Below are the code and all the weights of a small trained network. Each question names an input and a class and asks about switching units off, where a switched-off unit gives its printed mean instead of its output.

import numpy as np


def w(rows, s, z=0):
    codes = np.array(rows[::2]) - 128.0
    scale = np.full(codes.shape[1], s)
    scale[-1] = z or s
    return codes * scale


def f(y):
    return y / 2 * (1 + np.tanh(0.7978845608 * (y + 0.044715 * y**3)))


def log_softmax(a):
    a = a - a.max(-1, keepdims=True)
    return a - np.log(np.exp(a).sum(-1, keepdims=True))


def net(x, mask):
    res = np.array(x, float).reshape(1, 4) / 4 @ E
    y = f(res @ A[0][:, :-1].T + A[0][:, -1])
    res = res + np.where(mask, y, B[0][:, -1]) @ B[0][:, :-1]
    return log_softmax(res[-1] @ U[:, :-1].T + U[:, -1])


A, B = {}, {}
E = w([
[33,110,122,114,196,159,95,198],'x0',
[47,143,195,203,111,102,174,107],'x1',
[136,52,209,56,122,153,148,81],'x2',
[47,132,115,101,160,91,84,10],'x3',
],0.012)
A[0] = w([
[160,140,120,78,92,179,145,170,57],'n1',
[43,108,125,123,163,154,29,233,253],'n2',
[147,103,163,168,112,124,155,205,84],'n3',
[66,114,134,157,121,160,135,138,226],'n4',
[95,120,138,146,148,71,138,92,107],'n5',
[141,178,100,80,184,134,77,72,85],'n6',
[173,152,106,147,53,80,186,74,231],'n7',
[136,173,159,116,136,115,227,183,79],'n8',
[69,163,168,159,84,144,197,116,59],'n9',
[120,38,201,97,163,163,136,110,132],'n10',
[180,135,160,139,132,182,193,162,56],'n11',
[86,87,97,135,108,78,97,86,127],'n12',
[91,133,182,179,139,151,199,102,160],'n13',
[141,6,161,144,125,143,114,79,79],'n14',
[109,169,132,126,168,68,104,69,104],'n15',
[125,198,49,222,150,79,84,134,101],'n16',
[153,66,60,87,131,195,68,116,152],'n17',
],0.012,0.0029)
B[0] = w([
[95,154,124,135,128,111,77,136,170],'n1',
[180,77,117,82,121,148,199,125,250],'n2',
[137,140,150,83,217,99,63,175,190],'n3',
[221,66,36,97,128,201,129,129,178],'n4',
[201,137,135,168,197,129,48,206,165],'n5',
[147,156,126,71,137,126,58,143,185],'n6',
[213,69,92,2,169,160,213,50,208],'n7',
[98,188,61,53,179,132,71,152,176],'n8',
[207,179,66,224,124,154,68,68,185],'n9',
[131,119,164,76,70,159,167,189,198],'n10',
[94,171,111,56,145,121,110,157,182],'n11',
[141,191,90,92,172,107,152,194,171],'n12',
[228,116,83,142,58,155,95,133,191],'n13',
[57,208,163,58,87,207,123,183,176],'n14',
[167,186,139,50,182,117,118,151,182],'n15',
[94,181,186,94,34,202,211,174,238],'n16',
[210,123,79,191,83,129,63,81,196],'n17',
],0.0082,0.016)
U = w([
[115,198,185,103,7,160,141,169,93],'0',
[138,187,114,97,233,121,57,163,74],'1',
[175,48,91,94,160,143,184,109,134],'2',
[181,141,73,162,59,144,35,121,176],'3',
[149,94,115,122,115,135,155,119,254],'4',
[116,91,176,207,81,81,101,111,58],'5',
[99,134,163,194,204,66,130,97,75],'6',
[103,111,151,176,121,49,117,82,71],'7',
],0.012,0.0065)

Each question gives the input, the list of numbers given to net, and the class t.
The units are the neurons (one row each of A and B). Each row of codes is followed by its name. A weight is (code - 128) times the scale printed after its matrix; where a second scale follows, it is the last column's (A, B and U).
mask holds one flag per neuron, in row order. A switched-off neuron (its flag False) gives its mean, the last column of its row in B, instead of its output. The means were averaged over made-up inputs and are rounded, as every weight is.
A unit's drop is (log p(t) with every unit on - log p(t) with that unit switched off) / (log p(t) with every unit on - log p(t) with every unit switched off).
The circuit of an input: a set's keep is (log p(t) with only the set's units on - log p(t) with every unit switched off) / (log p(t) with every unit on - log p(t) with every unit switched off). Starting from the 12 units with the biggest drops (on a tie, the unit counted first), units are removed one at a time, each time the one whose removal leaves the highest keep (on an exact tie, the one counted first), for as long as the keep stays at least 0.8.
units of the circuit, in order: the units of the circuit, biggest drop first
unit that matters most: the unit with the biggest drop
top k neurons: the k neurons with the biggest drops, biggest first
drop when u is switched off: that unit's drop, to one decimal
input [7,-4,-8,-5], class 0: unit that matters most => n16
input [-5,-8,0,-8], class 1: units of the circuit, in order => n11; n3
input [-2,4,-1,3], class 3: top 2 neurons => n2; n9
input [-2,8,3,-8], class 1: top 3 neurons => n3; n8; n11
input [2,0,6,4], class 0: top 2 neurons => n10; n14
input [4,-8,6,4], class 3: top 2 neurons => n17; n16
input [-8,8,7,-4], class 2: top 3 neurons => n7; n16; n17
input [4,8,4,6], class 3: top 2 neurons => n13; n9
input [-4,0,-6,8], class 1: top 2 neurons => n15; n5
input [-2,7,2,8], class 1: top 3 neurons => n15; n12; n5
input [-1,8,2,6], class 3: top 3 neurons => n13; n9; n3
input [-3,-1,-1,-1], class 4: top 4 neurons => n2; n4; n15; n3
input [-7,5,-7,5], class 0: top 3 neurons => n16; n2; n4
input [7,-1,3,-8], class 1: unit that matters most => n3
input [-2,-8,7,2], class 3: drop when n14 is switched off => -0.1
input [-7,0,-8,0], class 0: drop when n2 is switched off => 0.1
input [-8,-1,-1,-2], class 2: drop when n7 is switched off => 0.3
